Moves between states:
Q227 gu Q14
Q227 ni Q614
Q227 ru Q78
Q227 fu Q398
Q814 gu Q594
Q814 ni Q938
Q814 ru Q920
Q814 fu Q610
Q14 gu Q349
Q14 ni Q368
Q14 ru Q771
Q14 fu Q614
Q751 gu Q284
Q751 ni Q940
Q751 ru Q361
Q751 fu Q446
Q506 gu Q813
Q506 ni Q721
Q506 ru Q614
Q506 fu Q349
Q118 gu Q595
Q118 ni Q542
Q118 ru Q608
Q118 fu Q766
Q925 gu Q75
Q925 ni Q78
Q925 ru Q241
Q925 fu Q694
Q629 gu Q561
Q629 ni Q161
Q629 ru Q349
Q629 fu Q813
Q284 gu Q969
Q284 ni Q734
Q284 ru Q632
Q284 fu Q940
Q495 gu Q551
Q495 ni Q219
Q495 ru Q437
Q495 fu Q615
Q49 gu Q925
Q49 ni Q694
Q49 ru Q290
Q49 fu Q110
Q249 gu Q814
Q249 ni Q610
Q249 ru Q470
Q249 fu Q657
Q541 gu Q972
Q541 ni Q146
Q541 ru Q561
Q541 fu Q359
Q206 gu Q143
Q206 ni Q949
Q206 ru Q892
Q206 fu Q192
Q63 gu Q216
Q63 ni Q909
Q63 ru Q359
Q63 fu Q972
Q615 gu Q219
Q615 ni Q495
Q615 ru Q19
Q615 fu Q862
Q189 gu Q178
Q189 ni Q892
Q189 ru Q219
Q189 fu Q842
Q920 gu Q249
Q920 ni Q657
Q920 ru Q996
Q920 fu Q484
Q738 gu Q334
Q738 ni Q361
Q738 ru Q909
Q738 fu Q251
Q359 gu Q146
Q359 ni Q541
Q359 ru Q161
Q359 fu Q950
Q734 gu Q19
Q734 ni Q969
Q734 ru Q446
Q734 fu Q284
Q349 gu Q721
Q349 ni Q506
Q349 ru Q227
Q349 fu Q368
Q62 gu Q766
Q62 ni Q687
Q62 ru Q949
Q62 fu Q608
Q805 gu Q468
Q805 ni Q722
Q805 ru Q610
Q805 fu Q594
Q34 gu Q62
Q34 ni Q608
Q34 ru Q192
Q34 fu Q143
Q842 gu Q892
Q842 ni Q189
Q842 ru Q495
Q842 fu Q193
Q813 gu Q161
Q813 ni Q629
Q813 ru Q368
Q813 fu Q721
Q251 gu Q361
Q251 ni Q738
Q251 ru Q63
Q251 fu Q653
Q241 gu Q49
Q241 ni Q110
Q241 ru Q468
Q241 fu Q287
Q653 gu Q738
Q653 ni Q251
Q653 ru Q972
Q653 fu Q216
Q484 gu Q657
Q484 ni Q920
Q484 ru Q595
Q484 fu Q470
Q368 gu Q506
Q368 ni Q349
Q368 ru Q398
Q368 fu Q14
Q51 gu Q287
Q51 ni Q290
Q51 ru Q594
Q51 fu Q468
Q632 gu Q751
Q632 ni Q446
Q632 ru Q251
Q632 fu Q334
Q334 gu Q446
Q334 ni Q632
Q334 ru Q653
Q334 fu Q361
Q892 gu Q635
Q892 ni Q178
Q892 ru Q551
Q892 fu Q189
Q996 gu Q470
Q996 ni Q672
Q996 ru Q766
Q996 fu Q595
Q398 gu Q614
Q398 ni Q227
Q398 ru Q925
Q398 fu Q771
Q771 gu Q227
Q771 ni Q398
Q771 ru Q694
Q771 fu Q75
Q635 gu Q206
Q635 ni Q192
Q635 ru Q842
Q635 fu Q178
Q672 gu Q484
Q672 ni Q470
Q672 ru Q118
Q672 fu Q996
Q608 gu Q687
Q608 ni Q62
Q608 ru Q206
Q608 fu Q34
Q78 gu Q771
Q78 ni Q75
Q78 ru Q110
Q78 fu Q925
Q860 gu Q615
Q860 ni Q862
Q860 ru Q734
Q860 fu Q437
Q862 gu Q495
Q862 ni Q615
Q862 ru Q969
Q862 fu Q860
Q722 gu Q51
Q722 ni Q468
Q722 ru Q814
Q722 fu Q805
Q193 gu Q189
Q193 ni Q842
Q193 ru Q615
Q193 fu Q551
Q687 gu Q118
Q687 ni Q766
Q687 ru Q143
Q687 fu Q62
Q146 gu Q63
Q146 ni Q972
Q146 ru Q336
Q146 fu Q541
Q75 gu Q398
Q75 ni Q771
Q75 ru Q49
Q75 fu Q78
Q446 gu Q940
Q446 ni Q751
Q446 ru Q738
Q446 fu Q632
Q909 gu Q653
Q909 ni Q216
Q909 ru Q541
Q909 fu Q63
Q468 gu Q290
Q468 ni Q51
Q468 ru Q938
Q468 fu Q722
Q216 gu Q251
Q216 ni Q653
Q216 ru Q146
Q216 fu Q909
Q610 gu Q938
Q610 ni Q814
Q610 ru Q484
Q610 fu Q249
Q161 gu Q336
Q161 ni Q561
Q161 ru Q506
Q161 fu Q629
Q950 gu Q541
Q950 ni Q359
Q950 ru Q629
Q950 fu Q336
Q949 gu Q34
Q949 ni Q143
Q949 ru Q178
Q949 fu Q206
Q595 gu Q672
Q595 ni Q996
Q595 ru Q687
Q595 fu Q542
Q470 gu Q920
Q470 ni Q484
Q470 ru Q542
Q470 fu Q672
Q542 gu Q996
Q542 ni Q595
Q542 ru Q62
Q542 fu Q118
Q766 gu Q542
Q766 ni Q118
Q766 ru Q34
Q766 fu Q687
Q336 gu Q359
Q336 ni Q950
Q336 ru Q813
Q336 fu Q561
Q972 gu Q909
Q972 ni Q63
Q972 ru Q950
Q972 fu Q146
Q19 gu Q860
Q19 ni Q437
Q19 ru Q940
Q19 fu Q969
Q694 gu Q78
Q694 ni Q925
Q694 ru Q287
Q694 fu Q49
Q287 gu Q110
Q287 ni Q241
Q287 ru Q722
Q287 fu Q290
Q437 gu Q862
Q437 ni Q860
Q437 ru Q284
Q437 fu Q19
Q657 gu Q610
Q657 ni Q249
Q657 ru Q672
Q657 fu Q920
Q594 gu Q722
Q594 ni Q805
Q594 ru Q249
Q594 fu Q938
Q938 gu Q805
Q938 ni Q594
Q938 ru Q657
Q938 fu Q814
Q110 gu Q694
Q110 ni Q49
Q110 ru Q51
Q110 fu Q241
Q178 gu Q192
Q178 ni Q635
Q178 ru Q193
Q178 fu Q892
Q551 gu Q842
Q551 ni Q193
Q551 ru Q862
Q551 fu Q219
Q290 gu Q241
Q290 ni Q287
Q290 ru Q805
Q290 fu Q51
Q561 gu Q950
Q561 ni Q336
Q561 ru Q721
Q561 fu Q161
Q219 gu Q193
Q219 ni Q551
Q219 ru Q860
Q219 fu Q495
Q969 gu Q437
Q969 ni Q19
Q969 ru Q751
Q969 fu Q734
Q192 gu Q949
Q192 ni Q206
Q192 ru Q189
Q192 fu Q635
Q614 gu Q368
Q614 ni Q14
Q614 ru Q75
Q614 fu Q227
Q361 gu Q632
Q361 ni Q334
Q361 ru Q216
Q361 fu Q738
Q721 gu Q629
Q721 ni Q813
Q721 ru Q14
Q721 fu Q506
Q940 gu Q734
Q940 ni Q284
Q940 ru Q334
Q940 fu Q751
Q143 gu Q608
Q143 ni Q34
Q143 ru Q635
Q143 fu Q949

In the rows, 28 means zero.

The rows follow the links: the fewer symbols apart two states are, the more alike their rows tend to be.

Each row is also shifted at random along 5 hidden directions that mean nothing.

Some states, each with a row of numbers:
Q398: [ 30,  28,  29,  30,  29,  28,  29,  27,  27,  21,  32,  21,  28,  30,  33,  33,  34,  27,  31,  29,  24,  26,  26,  29,  19,  31,  33,  32,  21,  27,  28,  29,  32,  26,  31,  27,  33,  25,  22,  24,  31]
Q938: [ 44,  24,  29,  28,  31,  35,  36,  28,  21,  26,  28,  20,  28,  27,  30,  27,  25,  37,  22,  20,  35,  35,  28,  23,  24,  28,  26,  28,  34,  30,  16,  27,  28,  33,  25,  27,  22,  27,  31,  26,  30]
Q290: [ 22,  21,  27,  27,  24,  27,  23,  27,  25,  31,  18,  31,  27,  26,  31,  30,  26,  25,  35,  30,  24,  32,  31,  31,  32,  25,  35,  28,  29,  21,  32,  31,  38,  23,  28,  25,  27,  28,  24,  31,  28]
Q249: [ 22,  24,  29,  31,  30,  30,  31,  30,  30,  22,  31,  30,  28,  28,  30,  28,  27,  31,  35,  30,  26,  36,  30,  27,  28,  26,  28,  27,  26,  26,  31,  26,  28,  24,  26,  32,  25,  22,  27,  28,  32]
Q925: [ 36,  31,  29,  26,  27,  23,  25,  32,  30,  31,  13,  21,  31,  33,  35,  31,  29,  31,  23,  25,  23,  27,  29,  36,  22,  23,  30,  23,  31,  24,  26,  25,  34,  28,  25,  24,  32,  28,  21,  25,  25]
Q78: [ 39,  33,  32,  23,  27,  25,  27,  31,  29,  34,  13,  27,  32,  38,  30,  30,  26,  34,  17,  25,  23,  29,  26,  36,  26,  19,  27,  24,  37,  25,  25,  19,  31,  29,  22,  24,  30,  25,  23,  29,  24]
Q940: [ 24,  28,  28,  25,  27,  31,  30,  24,  26,  30,  37,  34,  27,  25,  21,  25,  30,  21,  31,  30,  27,  20,  25,  25,  31,  32,  29,  32,  23,  30,  32,  32,  28,  29,  31,  29,  30,  29,  28,  32,  29]
Q216: [ 32,  31,  28,  30,  26,  26,  24,  26,  28,  27,  27,  27,  26,  31,  27,  30,  31,  28,  21,  30,  33,  24,  24,  26,  25,  27,  24,  31,  30,  32,  26,  29,  25,  28,  29,  24,  30,  29,  28,  30,  26]
Q551: [ 29,  30,  24,  35,  27,  21,  23,  33,  35,  24,  32,  30,  28,  23,  31,  27,  29,  25,  39,  34,  30,  29,  31,  28,  29,  30,  25,  23,  22,  30,  38,  31,  23,  24,  30,  31,  27,  31,  35,  23,  28]
Q219: [ 29,  31,  27,  33,  29,  26,  25,  29,  33,  28,  32,  32,  27,  26,  24,  26,  26,  26,  30,  32,  32,  30,  30,  26,  33,  27,  22,  28,  26,  29,  31,  28,  22,  27,  29,  32,  26,  29,  32,  31,  29]
Q722: [ 21,  20,  28,  27,  26,  30,  28,  27,  24,  30,  18,  29,  26,  25,  29,  29,  26,  28,  31,  26,  28,  35,  30,  28,  30,  24,  32,  28,  30,  23,  28,  32,  38,  26,  27,  26,  23,  26,  21,  33,  30]
Q734: [ 30,  33,  29,  22,  31,  27,  32,  31,  29,  36,  21,  18,  31,  26,  25,  24,  29,  27,  19,  17,  28,  19,  27,  29,  23,  30,  24,  21,  25,  31,  24,  34,  30,  38,  27,  27,  27,  33,  23,  25,  26]
Q336: [ 31,  25,  31,  31,  24,  31,  24,  22,  26,  31,  26,  25,  27,  26,  22,  32,  27,  24,  27,  29,  32,  28,  26,  25,  31,  31,  29,  32,  26,  22,  28,  35,  34,  34,  32,  25,  26,  30,  26,  29,  29]
Q892: [ 38,  28,  25,  30,  29,  30,  30,  29,  25,  26,  33,  33,  26,  26,  27,  23,  27,  32,  25,  29,  36,  31,  28,  23,  30,  26,  22,  29,  34,  35,  25,  26,  20,  26,  26,  29,  24,  29,  37,  32,  27]
Q359: [ 30,  29,  31,  30,  22,  24,  20,  26,  31,  32,  19,  28,  30,  29,  26,  32,  26,  26,  28,  32,  31,  27,  26,  30,  31,  27,  27,  25,  28,  22,  33,  30,  31,  31,  29,  24,  26,  31,  28,  25,  25]
Q227: [ 31,  27,  30,  28,  27,  27,  29,  29,  27,  26,  22,  25,  29,  28,  31,  33,  35,  25,  32,  29,  23,  25,  27,  30,  21,  27,  34,  28,  20,  24,  35,  32,  39,  27,  29,  25,  30,  24,  16,  28,  31]
Q738: [ 40,  30,  26,  28,  25,  25,  26,  28,  25,  26,  29,  30,  29,  27,  29,  29,  35,  25,  29,  31,  31,  20,  24,  26,  23,  29,  28,  29,  26,  33,  33,  31,  28,  26,  31,  23,  31,  31,  30,  27,  27]
Q192: [ 30,  27,  23,  27,  31,  29,  32,  31,  23,  26,  31,  24,  26,  24,  33,  23,  29,  32,  24,  22,  34,  27,  28,  24,  23,  29,  25,  26,  32,  38,  20,  29,  21,  26,  27,  28,  26,  31,  35,  26,  27]
Q468: [ 28,  20,  26,  30,  27,  34,  29,  23,  20,  24,  35,  27,  25,  26,  30,  29,  24,  30,  31,  29,  31,  34,  29,  24,  30,  32,  32,  35,  32,  26,  21,  27,  28,  26,  30,  27,  27,  28,  34,  26,  29]
Q241: [ 11,  24,  27,  28,  28,  29,  25,  25,  26,  27,  25,  23,  23,  29,  32,  31,  26,  28,  25,  27,  25,  31,  30,  30,  28,  28,  33,  33,  30,  24,  21,  28,  32,  25,  30,  28,  31,  27,  23,  30,  28]
Q657: [ 24,  27,  28,  29,  32,  26,  32,  34,  32,  26,  20,  22,  29,  27,  33,  28,  30,  31,  31,  23,  26,  34,  32,  30,  22,  25,  28,  21,  23,  27,  30,  30,  33,  28,  24,  30,  24,  24,  20,  27,  32]
Q860: [ 14,  30,  28,  29,  31,  27,  26,  27,  34,  31,  31,  28,  25,  25,  20,  26,  28,  22,  28,  28,  28,  27,  31,  26,  33,  31,  26,  29,  20,  27,  30,  34,  27,  31,  30,  34,  27,  29,  24,  33,  30]
Q561: [ 20,  27,  33,  28,  22,  27,  25,  25,  31,  28,  26,  29,  32,  32,  25,  32,  23,  29,  28,  30,  29,  28,  24,  29,  31,  29,  26,  25,  29,  22,  31,  25,  26,  33,  28,  26,  26,  29,  31,  21,  26]
Q470: [ 30,  29,  31,  26,  30,  27,  29,  31,  34,  33,  21,  37,  28,  30,  25,  26,  25,  29,  30,  29,  22,  35,  33,  33,  35,  19,  27,  25,  29,  23,  33,  23,  32,  26,  22,  33,  25,  21,  22,  38,  30]
Q862: [ 33,  31,  29,  30,  28,  27,  25,  27,  32,  33,  30,  33,  28,  27,  20,  25,  25,  25,  28,  31,  30,  28,  30,  27,  36,  28,  24,  28,  27,  27,  31,  29,  24,  32,  28,  33,  26,  30,  32,  32,  27]

The symbols that take the first to the second take the third to the fourth, perhaps in another order. What is the fourth?
Answers are names.
A [ 40,  29,  25,  32,  29,  27,  27,  31,  29,  29,  27,  31,  27,  24,  26,  25,  29,  28,  28,  29,  35,  31,  30,  25,  29,  26,  23,  27,  29,  32,  30,  31,  25,  27,  27,  29,  24,  29,  31,  33,  28]
B [ 26,  31,  28,  30,  32,  27,  28,  31,  32,  29,  25,  26,  25,  27,  24,  25,  28,  30,  20,  25,  35,  31,  30,  25,  28,  25,  20,  26,  29,  33,  24,  30,  23,  30,  26,  31,  23,  27,  27,  34,  28]
C [ 34,  30,  29,  28,  29,  26,  27,  29,  28,  27,  23,  21,  29,  32,  33,  32,  32,  29,  25,  27,  24,  26,  27,  32,  21,  26,  31,  29,  26,  26,  26,  27,  34,  27,  28,  25,  33,  26,  21,  27,  28]
D Q78

A [ 31,  24,  31,  26,  29,  32,  34,  29,  25,  29,  20,  27,  29,  29,  28,  27,  24,  36,  23,  21,  31,  37,  28,  27,  28,  22,  26,  24,  35,  27,  23,  26,  30,  31,  23,  27,  21,  24,  26,  31,  29]
B [ 49,  23,  28,  31,  29,  32,  32,  28,  23,  27,  28,  30,  29,  24,  28,  27,  28,  30,  34,  28,  31,  35,  30,  26,  29,  27,  29,  29,  29,  26,  29,  28,  32,  28,  26,  28,  23,  25,  30,  30,  32]
C [ 17,  26,  30,  30,  27,  30,  29,  24,  27,  24,  31,  15,  28,  27,  28,  32,  28,  27,  26,  23,  31,  26,  25,  24,  22,  36,  29,  29,  22,  25,  23,  35,  30,  35,  32,  26,  28,  31,  25,  19,  30]
D Q813

A [ 35,  33,  27,  26,  26,  23,  27,  31,  28,  28,  24,  27,  31,  30,  31,  28,  34,  28,  24,  28,  30,  19,  23,  29,  20,  27,  25,  24,  29,  34,  31,  28,  26,  28,  28,  22,  30,  31,  29,  24,  24]
B [ 23,  26,  32,  29,  22,  29,  24,  23,  28,  28,  29,  30,  31,  30,  23,  32,  24,  26,  30,  32,  30,  29,  24,  27,  32,  30,  28,  29,  28,  21,  30,  28,  27,  32,  30,  26,  26,  29,  31,  23,  27]
C [ 12,  23,  28,  26,  29,  30,  29,  27,  25,  27,  21,  19,  25,  29,  32,  29,  26,  32,  22,  21,  29,  33,  29,  28,  25,  27,  31,  28,  32,  26,  18,  30,  33,  28,  28,  26,  26,  28,  23,  27,  28]
D Q470

A [ 27,  29,  29,  27,  26,  25,  24,  28,  29,  30,  20,  25,  29,  33,  34,  31,  25,  31,  24,  28,  23,  29,  29,  34,  27,  25,  31,  27,  34,  24,  25,  23,  31,  26,  26,  26,  31,  27,  26,  26,  25]
B [ 39,  19,  25,  32,  23,  30,  24,  24,  20,  26,  31,  30,  27,  21,  33,  30,  27,  24,  41,  33,  28,  32,  30,  27,  31,  32,  37,  33,  28,  23,  31,  31,  35,  23,  32,  25,  28,  31,  34,  25,  29]
C [ 16,  26,  33,  26,  26,  27,  30,  29,  30,  26,  22,  29,  31,  30,  28,  32,  33,  26,  34,  29,  23,  26,  25,  30,  23,  26,  31,  25,  20,  23,  37,  31,  37,  28,  27,  25,  28,  23,  16,  26,  30]
D Q771

A [ 19,  26,  34,  25,  23,  30,  28,  24,  29,  31,  22,  32,  31,  31,  22,  31,  26,  27,  28,  29,  27,  29,  24,  28,  32,  26,  28,  26,  28,  21,  33,  28,  32,  33,  27,  26,  24,  26,  24,  27,  28]
B [ 18,  27,  35,  24,  28,  35,  33,  24,  27,  27,  27,  32,  27,  35,  21,  31,  30,  29,  22,  28,  26,  29,  23,  26,  28,  24,  28,  33,  27,  25,  26,  27,  32,  30,  26,  28,  28,  19,  16,  37,  31]
C [ 33,  32,  29,  21,  27,  29,  32,  28,  26,  32,  30,  32,  32,  30,  23,  24,  28,  28,  23,  25,  27,  20,  23,  28,  28,  28,  24,  25,  31,  32,  28,  25,  23,  32,  26,  26,  28,  30,  32,  26,  24]
D Q251

A [ 16,  28,  33,  26,  28,  30,  30,  26,  29,  25,  28,  31,  28,  35,  26,  32,  30,  29,  25,  30,  23,  29,  24,  29,  26,  24,  29,  32,  26,  25,  29,  24,  31,  26,  26,  28,  31,  20,  18,  33,  30]
B [ 33,  30,  26,  31,  27,  23,  23,  30,  29,  22,  29,  21,  31,  31,  39,  32,  28,  30,  32,  31,  22,  26,  28,  33,  21,  30,  33,  28,  28,  26,  28,  23,  28,  24,  30,  26,  35,  29,  31,  16,  26]
C [ 21,  29,  28,  23,  33,  29,  30,  29,  31,  36,  22,  30,  24,  29,  25,  23,  26,  27,  22,  22,  22,  30,  34,  32,  33,  23,  29,  28,  30,  26,  23,  26,  31,  28,  25,  33,  28,  25,  21,  40,  28]
D Q34

A [ 40,  26,  30,  29,  24,  30,  29,  25,  24,  26,  30,  23,  33,  26,  28,  32,  29,  27,  34,  27,  30,  26,  24,  26,  24,  34,  31,  27,  23,  24,  31,  32,  32,  34,  30,  24,  26,  31,  30,  18,  29]
B [ 15,  26,  34,  25,  22,  27,  27,  27,  32,  30,  21,  33,  33,  32,  24,  32,  25,  27,  31,  31,  26,  29,  24,  30,  31,  26,  28,  23,  27,  20,  36,  27,  31,  31,  26,  26,  25,  26,  25,  24,  27]
C [ 22,  32,  26,  34,  31,  24,  26,  30,  35,  23,  39,  25,  28,  27,  28,  26,  25,  29,  29,  31,  31,  29,  29,  26,  29,  33,  22,  26,  25,  32,  27,  26,  16,  29,  29,  34,  29,  31,  37,  21,  27]
D Q219

A [ 19,  27,  33,  28,  23,  31,  25,  21,  28,  28,  31,  32,  28,  33,  20,  31,  22,  28,  23,  32,  32,  31,  24,  25,  35,  29,  25,  33,  32,  23,  25,  25,  24,  32,  29,  28,  26,  27,  31,  28,  26]
B [ 22,  28,  31,  30,  22,  26,  22,  24,  30,  28,  26,  30,  30,  31,  25,  32,  24,  26,  28,  33,  30,  29,  25,  28,  32,  29,  27,  28,  29,  22,  31,  27,  26,  31,  30,  26,  27,  30,  31,  24,  26]
C [ 36,  28,  32,  27,  24,  30,  32,  27,  26,  24,  32,  27,  35,  32,  28,  31,  27,  31,  31,  29,  27,  26,  22,  27,  24,  31,  28,  25,  28,  25,  30,  24,  26,  33,  27,  25,  27,  27,  32,  17,  28]
D Q721

A [ 33,  29,  25,  26,  30,  26,  31,  34,  27,  31,  20,  28,  29,  26,  31,  23,  28,  32,  23,  22,  33,  28,  28,  28,  25,  24,  23,  20,  34,  36,  26,  28,  25,  27,  23,  26,  23,  30,  31,  28,  25]
B [ 25,  25,  24,  26,  32,  32,  33,  28,  23,  29,  28,  29,  22,  24,  27,  23,  29,  29,  22,  23,  34,  29,  29,  23,  28,  26,  26,  30,  32,  36,  21,  31,  26,  26,  27,  28,  25,  29,  28,  36,  28]
C [ 30,  31,  30,  28,  23,  29,  25,  23,  27,  27,  33,  40,  27,  34,  22,  29,  28,  28,  22,  37,  32,  26,  22,  25,  33,  24,  23,  35,  35,  31,  28,  22,  19,  25,  28,  26,  30,  26,  33,  34,  25]
D Q251

A [ 26,  30,  28,  29,  35,  30,  32,  30,  31,  25,  35,  24,  26,  30,  29,  26,  25,  32,  26,  25,  24,  33,  32,  29,  28,  28,  27,  30,  27,  28,  21,  23,  23,  28,  26,  35,  30,  24,  28,  30,  31]
B [ 33,  28,  28,  29,  31,  27,  28,  30,  31,  32,  26,  32,  26,  26,  26,  26,  27,  26,  33,  30,  21,  32,  35,  32,  34,  24,  31,  28,  25,  24,  32,  26,  32,  25,  26,  34,  28,  24,  24,  36,  30]
C [ 31,  33,  30,  21,  25,  27,  30,  29,  28,  33,  22,  36,  31,  32,  24,  26,  31,  28,  21,  28,  28,  20,  22,  29,  27,  22,  24,  25,  32,  32,  32,  25,  26,  29,  24,  24,  28,  28,  27,  31,  24]
D Q361

A [ 36,  31,  29,  24,  25,  27,  27,  27,  30,  38,  26,  37,  31,  26,  20,  24,  26,  22,  31,  29,  25,  23,  28,  30,  36,  27,  27,  25,  27,  25,  37,  29,  29,  32,  27,  29,  26,  31,  30,  31,  26]
B [ 27,  31,  28,  28,  29,  27,  27,  28,  32,  32,  31,  29,  28,  25,  21,  25,  26,  24,  28,  27,  27,  25,  30,  27,  33,  30,  25,  27,  24,  27,  30,  31,  26,  32,  29,  32,  27,  31,  29,  29,  28]
C [ 34,  27,  28,  31,  33,  31,  32,  29,  29,  26,  32,  27,  26,  27,  28,  27,  27,  30,  29,  27,  27,  34,  32,  27,  29,  27,  28,  30,  26,  27,  25,  26,  28,  28,  26,  33,  27,  23,  26,  33,  32]
D Q657

A [ 38,  30,  28,  30,  31,  27,  27,  30,  30,  35,  17,  28,  25,  24,  22,  25,  30,  27,  21,  25,  36,  31,  31,  25,  30,  22,  21,  26,  28,  31,  27,  35,  31,  31,  26,  28,  22,  29,  22,  40,  29]
B [ 35,  30,  27,  28,  29,  25,  26,  29,  31,  35,  23,  22,  28,  21,  24,  26,  30,  21,  30,  24,  28,  23,  31,  29,  28,  31,  28,  24,  19,  27,  32,  38,  34,  34,  30,  29,  26,  33,  23,  29,  29]
C [ 20,  30,  29,  24,  27,  29,  29,  26,  27,  28,  27,  33,  26,  30,  23,  27,  33,  26,  21,  28,  30,  21,  23,  25,  26,  26,  26,  31,  28,  33,  29,  30,  27,  27,  28,  25,  30,  26,  23,  35,  27]
D Q972

A [ 21,  22,  27,  27,  28,  33,  29,  24,  22,  27,  27,  24,  25,  28,  30,  29,  24,  31,  24,  24,  30,  33,  29,  26,  29,  28,  31,  32,  33,  26,  19,  28,  31,  27,  28,  27,  27,  28,  27,  29,  28]
B [ 31,  22,  28,  29,  26,  34,  31,  24,  21,  23,  36,  32,  29,  28,  29,  28,  22,  33,  31,  30,  31,  36,  27,  24,  33,  29,  29,  32,  35,  27,  24,  22,  25,  26,  27,  28,  25,  26,  37,  26,  29]
C [ 20,  23,  27,  28,  25,  28,  24,  25,  25,  27,  27,  30,  26,  30,  31,  31,  24,  29,  30,  31,  25,  32,  29,  30,  32,  27,  33,  31,  33,  23,  26,  24,  30,  23,  28,  27,  30,  28,  30,  27,  26]
D Q468

A [ 16,  22,  29,  28,  28,  28,  31,  31,  28,  26,  21,  30,  28,  27,  30,  29,  27,  31,  33,  26,  28,  36,  29,  28,  28,  24,  30,  24,  27,  25,  31,  29,  34,  25,  25,  28,  22,  23,  22,  29,  31]
B [ 45,  26,  25,  33,  33,  30,  30,  28,  27,  25,  37,  25,  26,  23,  30,  27,  29,  26,  36,  30,  27,  32,  34,  27,  28,  31,  31,  33,  22,  27,  27,  29,  30,  27,  30,  33,  29,  26,  29,  30,  33]
C [ 27,  25,  23,  26,  28,  26,  29,  32,  25,  30,  25,  34,  27,  22,  31,  23,  29,  27,  33,  27,  28,  27,  30,  28,  29,  26,  29,  24,  30,  33,  32,  30,  28,  22,  26,  26,  26,  31,  31,  30,  26]
D Q193

